Below are the code and all the weights of a small trained network. Each question names an input and a class and asks about switching units off, where a switched-off unit gives its printed mean instead of its output.

import numpy as np


def w(rows, s, z=0):
    codes = np.array(rows[::2]) - 128.0
    scale = np.full(codes.shape[1], s)
    scale[-1] = z or s
    return codes * scale


def f(y):
    return np.maximum(y, 0)


def log_softmax(a):
    a = a - a.max(-1, keepdims=True)
    return a - np.log(np.exp(a).sum(-1, keepdims=True))


def net(x, mask):
    res = np.array(x, float).reshape(1, 2) / 4 @ E
    y = f(res @ A[0][:, :-1].T + A[0][:, -1])
    res = res + np.where(mask, y, B[0][:, -1]) @ B[0][:, :-1]
    return log_softmax(res[-1] @ U[:, :-1].T + U[:, -1])


A, B = {}, {}
E = w([
[168,153,251,57,170,162,86,57],'x0',
[140,221,167,203,200,206,132,183],'x1',
],0.016)
A[0] = w([
[68,93,51,166,108,109,211,141,190],'N1',
[123,145,123,132,127,131,157,101,75],'N2',
[157,72,135,77,84,129,44,87,127],'N3',
[208,67,211,82,159,170,109,128,245],'N4',
[122,86,89,118,86,62,177,167,183],'N5',
[158,163,98,179,176,181,164,223,147],'N6',
[115,89,145,58,128,85,154,113,109],'N7',
[177,192,175,108,186,187,111,122,254],'N8',
[92,150,103,185,143,60,188,141,114],'N9',
[183,184,184,79,95,95,39,63,173],'N10',
[133,51,121,93,14,12,91,101,254],'N11',
],0.011,0.0041)
B[0] = w([
[202,4,118,72,164,185,156,117,218],'N1',
[96,108,141,82,146,93,146,119,128],'N2',
[81,149,70,78,129,82,182,108,190],'N3',
[141,230,197,116,65,128,120,66,205],'N4',
[138,76,175,85,211,160,49,136,200],'N5',
[130,167,83,181,158,119,147,177,211],'N6',
[93,131,140,160,137,62,159,172,178],'N7',
[141,174,191,203,96,131,61,128,211],'N8',
[179,124,63,117,154,165,168,108,179],'N9',
[99,186,130,43,36,129,192,80,206],'N10',
[102,71,120,42,120,39,124,109,255],'N11',
],0.011,0.025)
U = w([
[123,170,224,125,61,157,93,98,19],'0',
[88,52,129,54,144,101,124,141,229],'1',
[60,160,173,231,126,86,99,201,171],'2',
[31,167,136,93,69,63,238,99,2],'3',
[163,147,73,142,128,191,247,159,166],'4',
],0.011,0.00082)

Each question gives the input, the list of numbers given to net, and the class t.
The units are the neurons (one row each of A and B). Each row of codes is followed by its name. A weight is (code - 128) times the scale printed after its matrix; where a second scale follows, it is the last column's (A, B and U).
mask holds one flag per neuron, in row order. A switched-off neuron (its flag False) gives its mean, the last column of its row in B, instead of its output. The means were averaged over made-up inputs and are rounded, as every weight is.
A unit's drop is (log p(t) with every unit on - log p(t) with that unit switched off) / (log p(t) with every unit on - log p(t) with every unit switched off).
The circuit of an input: a set's keep is (log p(t) with only the set's units on - log p(t) with every unit switched off) / (log p(t) with every unit on - log p(t) with every unit switched off). Starting from all 11 units, units are removed one at a time, each time the one whose removal leaves the highest keep (on an exact tie, the one counted first), for as long as the keep stays at least 0.8.
circuit, biggest first: the units of the circuit, biggest drop first
top k neurons: the k neurons with the biggest drops, biggest first
drop of u: that unit's drop, to one decimal
input [-1,0], class 1: circuit, biggest first : [N10]
input [3,8], class 2: circuit, biggest first : [N6, N1]
input [1,0], class 0: top 2 neurons : [N11, N3]
input [-3,8], class 2: top 3 neurons : [N8, N1, N10]
input [1,2], class 0: top 2 neurons : [N7, N6]
input [4,0], class 0: top 2 neurons : [N11, N8]
input [-2,1], class 4: drop of N11 : 0.8
input [3,0], class 0: drop of N11 : 0.6
input [5,1], class 0: drop of N7 : 0.0
input [-3,6], class 4: drop of N5 : 0.1
